Below is a small trained network, with its code and all its weights. Each question gives an input and a target symbol and asks what happens when units are switched off, that is, made to give their printed mean instead of their output.

import numpy as np


def w(rows, s, z=0):
    codes = np.array(rows[::2]) - 128.0
    scale = np.full(codes.shape[1], s)
    scale[-1] = z or s
    return codes * scale


def f(y):
    return y / 2 * (1 + np.tanh(0.7978845608 * (y + 0.044715 * y**3)))


def softmax(a):
    e = np.exp(a - a.max(-1, keepdims=True))
    return e / e.sum(-1, keepdims=True)


def log_softmax(a):
    a = a - a.max(-1, keepdims=True)
    return a - np.log(np.exp(a).sum(-1, keepdims=True))


def net(x, mask):
    ids = ['αβγεημπστω'.index(c) for c in x.split()]
    T = len(ids)
    res = E[ids] + P[:T]
    u = 0
    for l in range(2):
        r = res
        for j in range(3):
            rows = slice(2 * j, 2 * j + 2)
            q, k, v = (r @ M[l][rows].T for M in (Q, K, V))
            z = softmax(np.where(np.tri(T) > 0, q @ k.T / 2**0.5, -1e9)) @ v
            o = O[l][rows]
            res = res + np.where(mask[u + j], z, o[:, -1]) @ o[:, :-1]
        u += 3
        y = f(res @ A[l][:, :-1].T + A[l][:, -1])
        res = res + np.where(mask[u : u + 4], y, B[l][:, -1]) @ B[l][:, :-1]
        u += 4
    return log_softmax(res[-1] @ U[:, :-1].T + U[:, -1])


Q, K, V, O, A, B = {}, {}, {}, {}, {}, {}
E = w([
[86,137,159,150,78,220,140,140,205],'α',
[101,179,23,121,93,97,144,79,92],'β',
[180,150,125,223,158,145,90,190,91],'γ',
[36,56,95,122,179,178,207,157,94],'ε',
[112,77,106,36,152,147,153,164,159],'η',
[55,86,135,42,180,89,140,150,135],'μ',
[98,165,80,114,153,83,153,118,7],'π',
[144,52,37,6,126,187,123,197,161],'σ',
[121,224,58,162,85,77,197,118,137],'τ',
[141,74,87,69,167,205,229,144,157],'ω',
],0.019)
P = w([
[162,7,77,98,56,85,182,121,69],'0',
[107,57,66,153,105,41,204,141,133],'1',
[116,77,76,154,128,85,183,120,139],'2',
[115,104,90,150,151,120,170,120,145],'3',
[114,131,101,137,168,144,152,123,155],'4',
[116,161,104,120,189,161,133,122,163],'5',
[116,192,106,117,192,193,116,132,176],'6',
[79,221,116,86,225,180,72,146,163],'7',
[102,160,87,165,217,230,59,105,100],'8',
],0.011)
Q[0] = w([
[103,71,67,82,192,145,152,102,175],'L0H0',
[152,67,209,140,113,178,82,103,146],'L0H0',
[108,40,63,109,210,176,143,177,130],'L0H1',
[43,96,72,118,146,151,149,180,223],'L0H1',
[132,169,213,197,97,2,44,102,114],'L0H2',
[166,156,198,150,36,111,109,62,91],'L0H2',
],0.0085)
K[0] = w([
[62,177,101,84,161,185,114,125,112],'L0H0',
[122,86,189,135,156,86,113,184,147],'L0H0',
[108,225,135,96,213,151,61,135,110],'L0H1',
[85,254,93,129,127,222,142,141,149],'L0H1',
[168,27,114,160,59,114,197,159,81],'L0H2',
[138,36,132,127,94,71,145,133,166],'L0H2',
],0.009)
V[0] = w([
[114,165,108,30,97,123,127,74,184],'L0H0',
[208,110,100,95,72,123,129,82,168],'L0H0',
[168,110,177,117,207,184,162,192,230],'L0H1',
[155,189,150,154,113,103,116,86,179],'L0H1',
[191,122,96,189,200,123,121,204,98],'L0H2',
[119,198,2,170,89,220,106,73,163],'L0H2',
],0.0072)
O[0] = w([
[104,198,167,151,65,129,200,141,99,128],'L0H0',
[23,98,195,166,137,95,136,74,47,121],'L0H0',
[155,68,140,106,121,111,135,105,16,203],'L0H1',
[135,33,201,58,182,84,159,237,146,11],'L0H1',
[60,118,133,53,177,64,95,45,139,239],'L0H2',
[172,2,149,220,90,92,131,63,162,253],'L0H2',
],0.0083,0.0047)
A[0] = w([
[175,57,155,98,161,35,169,206,112,69],'L0N0',
[66,96,197,91,145,189,149,122,254,130],'L0N1',
[143,154,173,167,98,102,100,95,94,2],'L0N2',
[154,62,116,99,152,207,60,160,79,64],'L0N3',
],0.0086,0.0039)
B[0] = w([
[149,77,41,150,217,80,142,227,195,147],'L0N0',
[2,112,83,123,35,148,100,129,153,235],'L0N1',
[94,101,64,46,160,172,93,230,161,120],'L0N2',
[174,170,177,72,70,137,180,107,206,253],'L0N3',
],0.0099,0.005)
Q[1] = w([
[189,218,109,231,88,56,9,161,152],'L1H0',
[65,169,195,202,51,160,194,176,96],'L1H0',
[72,120,53,226,53,151,122,118,83],'L1H1',
[207,173,35,155,99,94,127,254,49],'L1H1',
[96,116,100,214,179,170,146,76,139],'L1H2',
[178,146,87,66,137,122,117,115,126],'L1H2',
],0.0059)
K[1] = w([
[132,178,91,233,118,36,116,104,80],'L1H0',
[156,116,110,127,2,70,138,128,130],'L1H0',
[128,143,121,159,31,57,114,121,112],'L1H1',
[101,145,70,122,120,75,236,154,89],'L1H1',
[129,182,185,188,65,39,25,211,120],'L1H2',
[141,159,133,110,176,155,136,119,168],'L1H2',
],0.0065)
V[1] = w([
[177,93,128,34,75,123,14,173,155],'L1H0',
[148,114,66,38,82,154,196,90,171],'L1H0',
[174,173,214,176,231,165,67,71,148],'L1H1',
[3,78,91,129,237,156,162,94,188],'L1H1',
[129,175,213,154,113,75,49,140,100],'L1H2',
[85,75,84,120,163,182,157,128,142],'L1H2',
],0.0054)
O[1] = w([
[136,220,130,143,24,72,156,140,127,103],'L1H0',
[75,119,99,189,170,42,103,133,56,254],'L1H0',
[157,113,255,71,46,74,147,123,181,31],'L1H1',
[165,127,185,188,193,196,234,128,135,193],'L1H1',
[100,200,151,64,92,68,160,188,157,36],'L1H2',
[150,88,81,122,123,163,142,85,179,183],'L1H2',
],0.0081,0.0087)
A[1] = w([
[85,101,37,161,140,120,126,168,69,183],'L1N0',
[127,92,72,24,116,126,165,176,100,59],'L1N1',
[139,183,131,226,100,202,200,142,131,119],'L1N2',
[185,128,133,180,168,155,80,254,106,3],'L1N3',
],0.0085,0.0047)
B[1] = w([
[179,147,195,103,76,105,146,110,179,251],'L1N0',
[148,1,142,1,199,134,158,157,147,140],'L1N1',
[78,161,144,79,145,91,54,204,73,177],'L1N2',
[90,165,89,84,2,28,124,165,107,137],'L1N3',
],0.0098,0.026)
U = w([
[143,159,155,43,130,188,150,181,103,161],'α',
[141,190,119,156,79,15,133,80,52,209],'β',
[161,87,206,150,173,171,137,110,118,157],'γ',
[119,76,2,169,234,156,101,134,109,224],'ε',
[143,132,149,99,108,160,175,135,81,160],'η',
[104,171,100,82,101,165,126,126,168,36],'μ',
[165,141,244,107,97,128,151,148,198,1],'π',
[90,83,135,78,153,93,99,120,97,55],'σ',
[96,110,187,157,67,165,116,152,119,147],'τ',
[164,97,141,122,127,101,158,193,95,94],'ω',
],0.0092,0.0057)

Each question gives the input, a string of symbols that net reads in full, and the target symbol t.
The units are the heads (2 rows each of Q, K, V and O) and the neurons (one row each of A and B). Each row of codes is followed by its name. A weight is (code - 128) times the scale printed after its matrix; where a second scale follows, it is the last column's (O, A, B and U).
mask holds one flag per unit, layer by layer, with each layer's heads first. A switched-off unit (its flag False) gives its mean, the last column of its rows in O or B, instead of its output. The means were averaged over made-up inputs and are rounded, as every weight is.
A unit's drop is (log p(t) with every unit on - log p(t) with that unit switched off) / (log p(t) with every unit on - log p(t) with every unit switched off).
The circuit of an input: a set's keep is (log p(t) with only the set's units on - log p(t) with every unit switched off) / (log p(t) with every unit on - log p(t) with every unit switched off). Starting from the 12 units with the biggest drops (on a tie, the unit counted first), units are removed one at a time, each time the one whose removal leaves the highest keep (on an exact tie, the one counted first), for as long as the keep stays at least 0.8.
circuit, biggest first: the units of the circuit, biggest drop first
top k neurons: the k neurons with the biggest drops, biggest first
k most important neurons of layer l: the k neurons of layer l with the biggest drops, biggest first
which heads matter: for each layer, one digit per head in row order, 1 if its drop is at least 0.15 and else 0, layers parted by /
input γ γ γ γ α τ π ω, target μ: which heads matter => 010 / 000
input γ π α τ α α τ π ω, target μ: circuit, biggest first => L0N1, L0H1
input γ γ μ γ γ, target π: circuit, biggest first => L1H1, L0H0, L0N3
input α γ β ω, target τ: circuit, biggest first => L0N1, L0H1, L0H2
input γ σ γ π μ, target μ: circuit, biggest first => L0H1, L0N1
input σ β α μ, target ω: top 2 neurons => L1N0, L0N0
input γ α μ σ π μ π, target ε: which heads matter => 110 / 100
input ω γ ε π π π γ β, target ε: top neuron => L1N0
input γ γ γ η μ γ σ σ, target β: which heads matter => 010 / 100
input σ ω α ω, target ω: which heads matter => 011 / 010
input β γ γ, target ε: circuit, biggest first => L1N0, L1H0, L0H0
input μ γ ω γ γ γ ε, target σ: which heads matter => 001 / 010
input γ γ γ, target γ: 3 most important neurons of layer 1 => L1N0, L1N2, L1N3
input γ α γ σ α ε μ, target ε: which heads matter => 110 / 001
input π σ σ ε σ π γ σ ε, target β: which heads matter => 000 / 100
input η ω α σ, target ω: which heads matter => 011 / 000
input γ σ β π μ τ α, target τ: circuit, biggest first => L0N1, L0H2
input α σ γ ω π ε α μ, target ω: circuit, biggest first => L0H1, L0N0, L1N3, L0H2
input γ β η ω γ γ, target γ: which heads matter => 101 / 110
input π τ σ σ γ γ ε γ τ, target ε: most important neuron of layer 1 => L1N0
input α γ γ γ α, target τ: circuit, biggest first => L0N1
input γ τ α α γ, target ε: circuit, biggest first => L0H0, L1H0
input π β σ β σ γ σ, target σ: circuit, biggest first => L0H2, L1N1
input σ ω τ γ π π α τ, target ε: circuit, biggest first => L1H0, L1N0
input γ η τ ω, target π: 2 most important neurons of layer 0 => L0N1, L0N0
input γ γ σ α α π σ, target μ: top 2 neurons => L0N1, L1N0
input α σ σ β μ γ, target β: which heads matter => 000 / 010
